Below is a small trained network, with its code and all its weights. Each question gives an input and a class and asks what happens when units are switched off, that is, made to give their printed mean instead of their output.

import numpy as np


def w(rows, s, z=0):
    codes = np.array(rows[::2]) - 128.0
    scale = np.full(codes.shape[1], s)
    scale[-1] = z or s
    return codes * scale


def norm(h):
    return h / np.sqrt((h * h).mean(-1, keepdims=True) + 1e-5)


def f(y):
    return np.maximum(y, 0)


def log_softmax(a):
    a = a - a.max(-1, keepdims=True)
    return a - np.log(np.exp(a).sum(-1, keepdims=True))


def net(x, mask):
    res = np.array(x, float).reshape(1, 6) / 4 @ E
    u = 0
    for l in range(3):
        y = f(norm(res) @ A[l][:, :-1].T + A[l][:, -1])
        res = res + np.where(mask[u : u + 10], y, B[l][:, -1]) @ B[l][:, :-1]
        u += 10
    return log_softmax(norm(res)[-1] @ U[:, :-1].T + U[:, -1])


A, B = {}, {}
E = w([
[108,76,165,40,104],'x0',
[82,82,103,173,119],'x1',
[124,121,130,140,142],'x2',
[184,2,73,193,110],'x3',
[113,112,117,141,117],'x4',
[134,150,102,69,199],'x5',
],0.0065)
A[0] = w([
[121,163,124,178,171,104],'0.n0',
[66,177,189,86,161,147],'0.n1',
[72,40,193,32,174,224],'0.n2',
[193,105,42,70,181,95],'0.n3',
[206,63,161,150,94,70],'0.n4',
[159,114,87,116,117,45],'0.n5',
[128,82,240,83,72,169],'0.n6',
[2,123,238,166,202,57],'0.n7',
[236,91,79,129,123,67],'0.n8',
[157,59,109,155,152,8],'0.n9',
],0.0072,0.0017)
B[0] = w([
[166,129,126,143,146,171],'0.n0',
[119,57,123,123,103,233],'0.n1',
[184,146,55,138,206,254],'0.n2',
[1,169,98,119,107,190],'0.n3',
[74,117,184,151,135,186],'0.n4',
[101,80,133,154,195,143],'0.n5',
[189,136,143,157,149,224],'0.n6',
[121,110,138,98,79,207],'0.n7',
[89,87,120,114,149,184],'0.n8',
[104,128,137,130,117,172],'0.n9',
],0.0094,0.0051)
A[1] = w([
[168,112,208,135,97,23],'1.n0',
[204,189,152,40,164,242],'1.n1',
[47,98,85,88,141,135],'1.n2',
[153,35,231,113,115,4],'1.n3',
[121,141,3,92,253,177],'1.n4',
[52,182,146,72,153,153],'1.n5',
[119,84,51,135,112,105],'1.n6',
[158,129,236,210,74,79],'1.n7',
[80,106,122,166,160,93],'1.n8',
[99,184,175,79,26,160],'1.n9',
],0.0074,0.0022)
B[1] = w([
[76,200,94,243,50,149],'1.n0',
[112,76,137,220,125,201],'1.n1',
[59,190,200,174,149,187],'1.n2',
[115,122,35,111,116,161],'1.n3',
[127,140,74,133,45,254],'1.n4',
[56,108,159,137,119,175],'1.n5',
[143,109,183,84,140,168],'1.n6',
[109,173,152,166,12,186],'1.n7',
[174,130,173,124,83,164],'1.n8',
[99,1,173,65,205,167],'1.n9',
],0.0069,0.0079)
A[2] = w([
[101,146,207,171,170,158],'2.n0',
[94,91,172,101,144,71],'2.n1',
[78,76,128,177,150,192],'2.n2',
[176,42,123,48,151,84],'2.n3',
[200,117,144,85,2,36],'2.n4',
[97,208,130,65,180,85],'2.n5',
[186,110,182,142,113,85],'2.n6',
[135,143,162,145,92,26],'2.n7',
[167,81,193,169,115,4],'2.n8',
[117,215,118,195,49,113],'2.n9',
],0.0097,0.0022)
B[2] = w([
[209,44,91,96,170,181],'2.n0',
[178,57,103,154,58,169],'2.n1',
[220,88,204,93,123,253],'2.n2',
[181,131,43,112,183,159],'2.n3',
[105,191,136,182,49,176],'2.n4',
[2,104,162,137,79,150],'2.n5',
[69,154,75,183,155,152],'2.n6',
[103,153,102,176,144,156],'2.n7',
[143,218,187,130,163,173],'2.n8',
[189,145,14,15,172,254],'2.n9',
],0.006,0.0068)
U = w([
[102,62,209,124,128,163],'0',
[212,171,6,161,192,17],'1',
[7,254,109,204,48,217],'2',
[139,143,102,155,142,238],'3',
[128,140,90,138,103,99],'4',
[152,145,126,136,148,9],'5',
],0.0074,0.0014)

Each question gives the input, the list of numbers given to net, and the class t.
The units are the neurons (one row each of A and B). Each row of codes is followed by its name. A weight is (code - 128) times the scale printed after its matrix; where a second scale follows, it is the last column's (A, B and U).
mask holds one flag per neuron, layer by layer. A switched-off neuron (its flag False) gives its mean, the last column of its row in B, instead of its output. The means were averaged over made-up inputs and are rounded, as every weight is.
A unit's drop is (log p(t) with every unit on - log p(t) with that unit switched off) / (log p(t) with every unit on - log p(t) with every unit switched off).
The circuit of an input: a set's keep is (log p(t) with only the set's units on - log p(t) with every unit switched off) / (log p(t) with every unit on - log p(t) with every unit switched off). Starting from the 12 units with the biggest drops (on a tie, the unit counted first), units are removed one at a time, each time the one whose removal leaves the highest keep (on an exact tie, the one counted first), for as long as the keep stays at least 0.8.
circuit, biggest first: the units of the circuit, biggest drop first
unit that matters most: the unit with the biggest drop
top k neurons: the k neurons with the biggest drops, biggest first
k most important neurons of layer l: the k neurons of layer l with the biggest drops, biggest first
input [-6,0,-8,-6,6,-6], class 4: unit that matters most	1.n7
input [1,-7,-5,-1,8,8], class 2: circuit, biggest first	[0.n3, 2.n5]
input [-4,5,-5,0,0,6], class 2: circuit, biggest first	[0.n2, 1.n2]
input [6,2,5,0,1,-6], class 1: top 3 neurons	[0.n6, 0.n2, 2.n9]
input [5,-6,-7,6,1,7], class 2: 3 most important neurons of layer 1	[1.n4, 1.n2, 1.n9]
input [-1,-2,6,7,0,8], class 2: circuit, biggest first	[0.n3, 1.n2]
input [-8,6,2,-6,-4,-6], class 1: 2 most important neurons of layer 1	[1.n4, 1.n9]
input [8,6,-8,3,-6,-6], class 1: circuit, biggest first	[0.n2, 0.n6]
input [2,3,-3,4,-5,-5], class 2: 3 most important neurons of layer 0	[0.n2, 0.n3, 0.n1]
input [-2,-3,-8,4,5,-8], class 2: top 2 neurons	[1.n7, 0.n2]
input [3,-6,-2,-1,-2,-8], class 2: 2 most important neurons of layer 2	[2.n4, 2.n2]
input [0,-7,7,0,3,-8], class 2: 2 most important neurons of layer 0	[0.n2, 0.n4]
input [0,5,5,-8,-4,6], class 0: top 2 neurons	[0.n7, 1.n1]
input [8,3,-1,-2,-2,6], class 1: circuit, biggest first	[0.n2]
input [1,-2,0,-5,-5,-1], class 0: top 2 neurons	[1.n1, 2.n9]
input [-7,7,-1,-8,-1,5], class 0: top 3 neurons	[0.n2, 0.n7, 0.n6]
input [-4,-6,7,-8,8,6], class 0: top 2 neurons	[0.n2, 1.n1]
input [8,-1,-6,0,-3,6], class 1: top 3 neurons	[0.n2, 0.n6, 1.n1]
input [4,5,-2,-2,-2,8], class 2: 3 most important neurons of layer 1	[1.n2, 1.n4, 1.n9]
input [3,-1,-4,-1,-1,6], class 2: top neuron	[0.n3]
input [3,-1,6,0,4,-6], class 2: top 2 neurons	[1.n7, 2.n4]
input [-8,7,-8,-7,2,-6], class 1: top 2 neurons	[2.n9, 1.n4]
input [-6,-5,4,-6,0,1], class 0: 2 most important neurons of layer 0	[0.n2, 0.n6]
